Each row is followed by its class.
[  -2   15  -34   28   -7  -56   16   55   13  -22   15  -27   -6  -45
   43  -27  -33 -114   -1   -4   25  -25  -10   17  -24   55   39   17
  -16    6   37   59   29  -21   17   -5    0  -17  -25  -31   24   24]  Rom
[ 30  -4  16  28  16  -7  50   0  23   8 -22 -23 -11  34  27 -14 -44 -31
  10 -23  35 -11  11 -17 -16  54  21  -3   0  -3  16  39  14 -31   2 -22
  40  19 -37   8   7  46]  fevub
[ -8 -22  21   2 -23  24  68  38  23  34 -14  11 -25 -34  10 -37 -45 -18
 -11  11  25 -35  31  -8  12  31  43   7   5  10  31  -1  55 -15  -7 -36
  -9 -16  -5  34  12 -37]  lubab
[ 51  42  -9 -17  18  13  19  15 -18 -37   7  14  19  -6 -37   0  13  17
   0  23   6   7   1 -18   2 -22  -1 -32  54 -18 -15  35 -75  37  27   1
  -9  15   9  -8  -8  -4]  Rom
[  0  21  24   1  36   3 -22  -8 -30  24   0  -1 -26  13   2 -19 -20  44
  41  41  10  -6  33  24  -2 -23 -17   7  38   3   2  16 -23  20 -10   4
 -35  -6  10  19  -9  -9]  muvo
[ 51  27   1 -35 -29  62  -7  55  -3  24  31  63 -45 -45 -29  55  -6 -22
 -26  19 -14   0 -13   1  11   0   5 -20 -31  -1   7  24   3  46 -30 -40
  48  42  19  12  -5 -18]  muvo
[ 54   4 -42  24  22 -35  20   9  30 -58   1  -1 -43  51  10 -14 -20 -49
   9  15  28 -64  11  14   1  45   1   1  20  -6   6   6  75   6  28 -10
  14  -5  -3  11  20  11]  fevub
[ 86  24  69  23 -21  23 -26  60  26 -13  54   1 -17 -34 -13  35 -29 -34
 -30   4  24 -29  32  12   6   4  -6 -57  -5   4  33  36 -52 -23  24 -19
  -5  26   5  26  16  -5]  lubab
[ 44 -10 -23   0 -21   1  42  51 -36  -9  29  13 -15  -1  17 -36 -30 -21
  16  36  41 -29  29 -13 -26  37  34 -12   9 -28  18   6   4  12   1 -32
  53 -12  34  35  23 -26]  lubab
[ 46  11   6 -25 -27  58  -6  -3  12 103  21  31 -39 -25 -34  -5  15  -3
 -15 -13  20  16  -8  36   5  -9 -18 -21 -24  16   3  47  30  47 -31  18
  39   1 -40  41   0  -9]  Sur
[ 20  20  60  16 -32  16  49  10 -16  -9   9 -19  20  -7  16  17  13 -23
   8  50   5  33  17 -21 -21  -5   0   3  34  18  13  18 -27  16 -33 -30
 -37 -19 -17   0 -11  16]  muvo
[ 69  62  52  21  18 -43  59  29 -29 -24  11 -16  -2   5  20 -16   8  62
  27  49   9  46  20 -25 -26 -21  12   2  38  24  42  32 -24  29 -38  -4
 -10   0 -19  -7  -2  -8]  fevub
[ 31 -10 -19  41   0 -48  13   6  39  27   2 -18 -15 -16  12 -20 -21 -30
  -5  -3  28 -30  60   1  23  77   7  12   8  33  41 -15  41 -10 -18 -58
 -10 -19  35  36  14 -10]  lubab
[ 29   8  24   4 -28  27 -13  38   3  34  20   8  -9   5 -18  17 -31 -25
 -24  21 -10  10   7  -8  13 -22   6 -38 -14 -18 -14  48 -24   4   4  -3
  39  20   9  15  16  -4]  Dek
[ 16  36  48  28   8 -31  28  51 -16  -5  -3 -18   5  55  27  13 -16  -1
   1  37  -6  41  29 -26  -5   0 -20  10   0   3  11  16 -18  11 -21 -18
   4  29  11   9 -17  14]  gari
[ 64  13  47   3 -33  -7  -6  31 -11 -34  14  39   8 -27 -46  15   5 -21
 -26 -12  -7   3   1   8  29  18 -13 -33 -14  23  16 -17 -65  31 -31  24
   1  23  11  58  38 -39]  lubab
[ 22  -2  20  14  17 -32 -30  44  37  -2  38 -21  15  11  11  -7 -57 -45
  -4   6  39 -29  33   8  -1  71  45  17  -2  -1  25   3 -24 -31 -11   3
 -21 -13 -31   6  28  -1]  Rom
[ 34  27  27   1 -24  23  49  38  -1 -16  10   1 -13 -17 -39   6  18 -37
 -34  70 -30  15  47  38  -5 -13  17 -14  20  11  27  14   3  73  11  24
 -13  13  -2  -7 -11  -3]  Rom
[ 60  25  36  81  13 -13  49  11   8 -25  -1  -5   7  47  19 -12   2 -17
 -10  35  29  26  16 -22 -27   6  48 -17  28   6   7  45 -21   8   9 -32
 -53  39 -56  42  -2  21]  kibu
[ 58   0  -6 -48  -3 -31  36  45  59 -17  -1  57 -10 -20 -10  48 -11 -27
 -28 -10 -11 -59   5  23  -2  65  67 -11 -36 -20  -6  67  25  -8 -41   8
  33  17   5  -2  16 -16]  Dek
[ 27 -14   2  17   5 -41   9  15  36  11  27 -27   1  13   3 -15 -25 -76
  -1 -11  27 -46  17  -6  10  50  13   5 -16 -29  21   4  49  14  10 -10
  -2  -1 -11  -4  -8  24]  Rom
[ 43  12  -5  12  21 -20  46  83 -53  -7  23   8  -3  36  -1 -21 -29 -12
   6  52   8  34  17  19 -18 -47   9 -26  10  14  -2  79  -4   7 -22  62
 -47  34  12  29   0  11]  fevub
[ 29   8 -16  14  27 -31  -4  36  17  22  21 -40   1  27  14 -28 -45 -71
   0  16  37 -37   0 -26   1  55  34   3  21 -12   1   8  14  -6  20 -29
   2 -15  39  -9  14   4]  Dek
[ 37  -9   3   9 -16   2  20  23 -25 -11  23  -2 -29 -18  -4  -4 -35 -10
   5  26  16 -21  70  39 -13  23  34 -15   9 -12  27  42   9  20   8   7
  29   3  -9  20   9   7]  lubab
[ 12 -16  10 -33 -18 -25  -2  59  -9  87  20  34 -18  -4  -8  14 -36 -33
 -26 -12 -10 -24   2  26  12   6  27 -26 -58 -34 -16  63  52  -1 -22   4
  63  33  34  37  -1 -21]  Dek
[ 42   8  34 -38  10  38 -29  31 -46   0  45  15  -3 -36 -21  49 -13 -37
 -15 -31 -37   2  24  13 -21   8   2  -5  -8   0  13  37  32   0 -43  -2
  25   2   1  -5  -7   2]  muvo
[ 51  11  59  36   0 -19  47  17 -36 -48  34 -35  57  -4  26  -5  38 -34
 -16  30  10  29  17  -7 -44  -3  55 -11  -3   3  27  11 -52  28   5  20
 -31  10  30   3   9  34]  pugo
[ 47  30  69   2   1  -6  47   9 -37  13 -28 -18 -11  29 -22  -4  26 -34
 -10  61  -7  24 -15  -2   2  -3 -10 -16  26  23  30 -30 -61  49  -4  23
  -6  -6  22   3  28   3]  Sur
[ 68  50  27  19  12 -12  31  28 -32 -33  16 -15  18 -39   7   2   8  22
  -4  29   3  82  -8 -13  -6   6  51  -5  27  10  12  84 -34  21  -4 -16
 -11  10 -47   7   0   2]  lubab
[ 56  27  46 -10 -31  28 -35  54  -6  24  15  21 -14 -30 -52  29 -25  -5
 -31   3 -14  20   3   7   3   6  20 -31  40   9 -28  29 -30  -2  -4 -19
  40  24   4  -7  13 -44]  Dek
[ 36 -19 -25  15  -3  64  19  -6  12  -8  11   7 -27   7  21 -20   5 -31
 -13  27  47  -6  21   9 -10  31  80  -5 -22  13  10  47   8   8  31  -2
   4 -22  30  39  -4  19]  pugo
[ 39  36  18  25  33   1  60  18 -38  23   7 -24  13  21  42  -4  23 -42
   3  47   9   8   6 -15  -6 -24  22  -5 -12 -14  24  54   6  34   2 -40
  17   1  16   8  10  29]  pugo
[ -5 -28   2  24 -39  10  19  21  63 -16 -15 -24 -18  -8   6   6 -38 -45
 -23  14  12 -19  45 -27 -14  70  44   9  19  31  34  11 -14 -52 -31  -5
 -47 -26  18 -13  -2   3]  kibu
[-10  -4 -24 -16  -7  19  25  17 -18  33  21   5  -9 -13  13 -23 -59 -16
 -15  23  42 -21  41   6   5   0   3 -17 -14  -2  23  24  -5   4  28 -24
  52 -11  10  39  26   4]  lubab
[ 14  18 -12  52  30 -50  32  20 -14   5  -8  -1  27  56  36  -8  15 -23
  18  28  29  -3 -16 -17  -2   2  -3  -4   2  -5   6   4 -34  14   7 -41
 -64  21  10  37   2  16]  Sur
[ 67   4  53  51 -12  88  20  11   6  41   9   4   4  18 -29  30  15 -45
 -41   9 -20  38  -1 -22   3   4  34 -40  -6  -4  -3  50 -38  17 -12 -15
 -18  36 -40  43  -9   8]  kibu
[ 22 -24 -11 -10 -10  54   6  15  15   3  16  -4 -14 -47  17 -42 -27 -42
 -24  -8  30 -20  21  14  -5  74  73  16   2  36  26 -27  32 -27   5 -13
 -11 -36 -26  22  35 -24]  Rom
[ -8  11  20  20  20  15  27  -1 -90 -28  14  25  12  44  30   3  33  16
   9  32  20 -21  11  22 -21 -17  18 -14   5   1   0 -28 -57  12  52  -4
   5 -19  38  55   6 -18]  gari
[-13 -19 -12 -33  -6 -19  18  16  13 -15  -1  20  18   4   6  14 -61 -51
 -35  15  36 -25  17   9 -14  34   5   8   3  22  -7  39  -4 -46  -8 -25
  32 -31  32  -9   7  13]  fevub
[ 83  18 -27 -34  -6  49   9  48  29  30  49  14 -14 -27   7  36   1  45
 -22 -46  20  26  -9 -28   8  31  16 -25 -31  28  -3  36   8 -26 -22  16
  22  13 -17   6   4   2]  gari
[ 10 -14  -6  -3  18 -29  26   7   4  52  10  -4  14  38  -1   5 -18 -52
 -11   4  42 -30 -11 -13  -5  46  12   5  -7 -11   9 -19   5  -2  -1 -25
  30 -16   1   7  26  20]  Sur
[ 25  -7   2  39 -16 -90  79  38   1  13   3  31  14  30  24   8  -8 -17
 -20  68  36  -8  40  -4 -14  17  51  -5 -11  10  16  36  -5  27 -31 -44
 -49  27  40  36 -27   5]  kibu
[ 11  -9  -1   6   7  59  20  15   7  39  17  38 -13 -43   4   5 -32 -66
  -1 -14  18 -36   1   9 -31  46  63   5 -15  -3  13  70  -8 -12 -16 -17
  30 -26 -10   9  13   8]  muvo
[ 50  31   3   5  15  22 -42  59 -15  45  41  55  -6 -19 -22  56  -2  10
 -12 -11  -4  43  -1  17 -13   4  -4  -7 -23   9 -27  95 -26  -2 -28 -22
  39  29  16  -7 -37 -13]  gari
[ 65  22  43   0  25 -53  43  10 -41 -35 -14  -8  32  18  13 -12  23 -11
   5  43 -16  27  -7   4  -2  12   3   6  15 -21  -8 -14  -4  47 -18 -30
  -8  42 -25  -9  11   7]  Rom
[ 35  30  -2  -7  23 -53  36  12 -69 -49   7 -33  21  31  53 -29  18  15
  18  48  35  41 -19  -7  -3 -11   2  -2  19  18  10  13 -25  14 -14   4
 -40  10  17  39   5  17]  fevub
[ 52   9  23  65   3 -65  31  56 -29 -22   6  21  51  38  14   3  -4 -10
  -7  21 -16  48 -17 -53 -22 -20  13 -18  -3  -4  -1  23 -43 -13 -12 -26
 -33  21  19  16  22   1]  Sur
[-13  -6 -52  42   4  27  -6  34  32  29  23  -5 -29 -30  14 -32 -38 -41
  16 -25  28 -54  54  16 -32  38  37 -13  -4  -7  40  58 -14 -41  35   2
   9 -20  13   6   3   7]  Rom
[ 88  -1  22  17 -17  15  -2   5  16  15   6   9  17 -28 -23  32  21 -88
 -32 -14 -23  14 -23  14   3  39  -2 -29 -24  16 -22  37 -20   6 -30 -11
  21  26  -8 -16  33  19]  Dek
[ 77 -31   8  -6 -41  37   0  20  30  29  14  39 -12 -23 -49  24  10 -27
 -39   1 -30   1  -4   0  30   9   0 -29 -43  27   9  -6  -7  36 -36  45
 -31  -6  41   7  13 -14]  Sur
[ 33 -24  10   9  -4  48  17 -11 -17  52   6 -37 -21  20  10 -37 -33 -88
  -4  -3  47 -26  47  20 -19  64  31  -1  19  12   3  -8  52   3   9 -42
  42  -4 -17  23   8  27]  Dek
[-22  -8 -47  -2  23  48 -42  -6  -3  23  33 -28  -9 -43 -15 -24 -24 -14
 -15 -20   9  -2  25  -4   7  24  37  13  18  -8  21  -6  19 -14  21 -14
  16  -8 -17   1  16   5]  Rom
[ 21   7 -35   4  21  11  49  38 -30  25  48  -3  22  40  21  37  12 -30
  -5  -8  42 -20  12 -34 -12  69  65   0  -4 -20  10  15 -12   1  11 -32
  43 -22  39  31 -21  12]  gari
[ 67  21  59  30 -11 -45  51  39  -4 -17  -3 -21   2 -31  15 -24 -19 -20
 -13  25   3  15  15 -14  10 -10  27 -20  21  23  25  20   0   7  18 -16
 -53  13  -9 -18   5   7]  Rom
[ 39 -25  16  28   0  52  29  10  37  19   5  -4 -14   9  11 -17 -43 -89
 -29  25  19 -39  49  32 -13  49  14  13   4  15  -7   7  46   8  12 -14
   4 -12  -8 -15  17  28]  gari
[ 61  34  -3  44   4 -10  34   4  -9 -24   0 -58  19  24  37 -11  37  -7
  -7  34  -5  53  20  -5  20  19   9  -3  41  28  -5  29 -14  28  -3  13
 -65  -2   8  30   2  29]  gari
[ 64  44  22  76   5 -49  45  25 -32  -7  23 -16  31  38   5  18  53 -59
   8  16  13  14  11  11 -20   9  27 -14  13  -2   7  51 -13  63  19 -17
   1  14   9  22 -13  20]  pugo
[-39 -27  -7  18 -22  27  45  28  18  17  20 -20  -9  14  20 -19 -52 -71
  13  31  24 -66  52 -10 -19  16  28  14   2  -6  29 -11  42 -14  -5 -11
  -3 -44 -29 -16  29   4]  Dek
[ 53 -18  -2  34  -2 -12 -23  24   9  17  32  -4 -26  -7  40 -20 -76 -64
 -12  18  48 -17  36   8 -39  35  19  -9 -30  31  24  53   2 -35   4 -28
  -2  -5  10 -22   6  28]  kibu
[ 28 -13 -20  43  -6  -8  46  62  -2  16  14 -32   6   2  26  -5 -65 -77
 -11  22  17 -17  32 -10   7  25  26  -6  22  29  17  39  17 -36 -12 -18
 -35 -14  10 -10  29  23]  fevub
[ 48  20   5 -20  11  23 -46  26  13  38  57  -3  28  -7 -48  35   8   0
 -46 -24   1  47  15  -6  10  36  -3   5  13   0 -23  16 -11  34 -43   4
  27  32  22  15 -25   2]  gari
[ 71 -11   5 -27 -39  69 -35  10 -46  28  50  18  11 -54 -21  29   2 -12
 -29 -15  -3  32  10   1  19 -15  28 -24 -28   7 -18  45  -7  42 -20  -9
  29   0  38   0 -14  -6]  pugo
[ 65   9  44  16  -7  13  98   0  -5 -61 -27   1  21  28  37  -6  41 -11
  -4  47 -22  34  -9 -28  -3   6   4   4 -11  15  -2  -2  -6  43 -20  12
 -43  -1  -5  -7  -1  17]  gari
[ 67 -17 -11  15 -20  43  20   9   8  26  26 -18 -27 -33  30 -23 -21 -40
  -5  -9  30 -28  50 -29 -17  46  40  -5 -24  33  51  -5  24 -11  -4 -31
  52 -45  58 -15  29  10]  pugo
[  7  27   6  -5  20 -11  24  25  -4 -39  12 -15   2  27  -3  -3  28   4
  16  42  37   7 -11  -2 -12 -15 -29  -1  38  21   9   4 -26  -3 -18  14
 -63   4  16   9 -20   1]  fevub
[ 26  -2  32 -13 -18 -18 -27  24  10 -35  12  25   1 -47  -9  21 -22 -34
 -23  13   3 -26   8  19  28 -17 -58 -20 -17  25   9  21 -22 -32 -22 -15
 -32  -4  21   7  30 -17]  lubab
[ 70  15  41  25 -21 -60  59  49  19 -62   6 -20   9 -19   8  -1  -1   9
 -12  43   6   9  31   1   7  -2  19 -35  24  13  25  41 -38  -3   1  34
 -71  14  10  17  19   6]  lubab
[ 56  34  25  13   5 -28  82  27  10 -12   2   4  -3  21  22  -9  13   1
  14  48  31 -25   3  25   1   5   7 -13   2  35  28   9 -21  45 -10  31
 -53  -3 -15  20  13  -7]  fevub
[ 51  18 -24  45   9 -37  38  17 -22 -17  -2 -17 -21  10  11  -3  25 -16
  11  28  -5  -9  53   3   4 -24 -12 -14  12  26  29  13  30  34   8 -16
 -22  14  57  -7   2  25]  pugo
[ 13 -24 -27  -5  16  48   9  -8 -27  12  24   4 -13   7  34   7 -19 -28
   6  -9  31 -59  22 -23 -16  31  48  -2 -10 -16  36   3  15 -35  18 -49
  22 -55   9  17  19   9]  Sur
[ 32   5  24  45  -5 -86  67  29   2  39 -11  13  10  34   0  -6  45  -6
  19  35  10  10 -29   1 -14  36  41   2 -21 -15  14   6 -16  74  -6  12
 -40  17  48  13 -44  -7]  Sur
[ -5  -8 -40  18  16   8  27 -30  28  12  -7  30 -20 -13   5   2 -10 -63
  15   2  -9 -39  20  22 -22  70  33  45 -24  -8  16  27  69  53 -18 -33
  34 -27 -11 -15 -14  15]  muvo
[ 56  -2  65 -28   9 -10  41  32 -60 -12  12 -28 -10  30  11  29 -18 -43
   3  63   1 -11  27 -19  13  10  54 -11  -4 -29  27  11 -15  19 -39 -12
   7  19  12  -5  10  27]  Dek
[  1  10 -17  19 -17 -18   6  14 -12  52 -10  -5 -59  17   4 -36 -28 -38
  18  13  52 -19  -4  41 -19  37  -6   0   1  40  27 -18   6  22  40  17
  36 -20 -14   8  24   0]  Sur
[  5  -4 -15  40  -1 -10  22  23   6  31  10 -43 -26  10  46 -21  -7 -51
  15  11  31 -25  25   7  -5  29  19  11 -25  19  41   0  40 -13   2  -6
   6 -16   8   6  34  22]  pugo
[ 29  10  20  81 -17  21  63  21 -42   9  -2 -23  20   7  18 -10  18 -25
 -17  48   5  40  26 -33 -21 -10  41 -34  32  44  27   9 -78   2  14 -28
 -74   3  32  28  -3   4]  kibu
